[[ 0.00  5.39 -5.65 -1.28]
 [-6.40  5.12 -4.58 -0.79]
 [-7.03  4.69 -6.68 -2.64]
 [ 0.00  0.00 -4.81  0.00]]
=>
[[ 0.00  5.39]
 [-6.40  5.12]]

[[ 4.70  4.13  5.55]
 [-0.33 -4.12  5.17]
 [ 0.64  2.76 -3.91]
 [-5.67 -3.92 -7.53]]
=>
[[ 4.70  4.13]
 [-0.33 -4.12]]

[[ 1.12 -4.10  1.09 -3.15]
 [ 1.17 -6.43 -1.38 -5.23]
 [ 0.03  1.10 -4.65  0.53]]
=>
[[ 1.12 -4.10]
 [ 1.17 -6.43]]

[[-7.16 -6.86 -1.56 -1.37]
 [ 3.70 -0.86  1.35 -0.13]
 [ 5.19 -0.34  0.77 -0.30]
 [-5.87 -5.84 -1.39  2.20]]
=>
[[-7.16 -6.86]
 [ 3.70 -0.86]]

[[ 2.82 -0.38  5.80]
 [ 3.85 -2.92 -4.34]
 [ 0.72 -1.59 -6.23]]
=>
[[ 2.82 -0.38]
 [ 3.85 -2.92]]

[[-8.16 -6.30 -6.23]
 [-6.45 -6.13  4.32]]
=>
[[-8.16 -6.30]
 [-6.45 -6.13]]

[[-4.38 -1.97]
 [ 7.44  4.97]
 [ 3.88  4.89]
 [ 6.62  4.49]
 [-2.45 -0.35]]
=>
[[-4.38 -1.97]
 [ 7.44  4.97]]
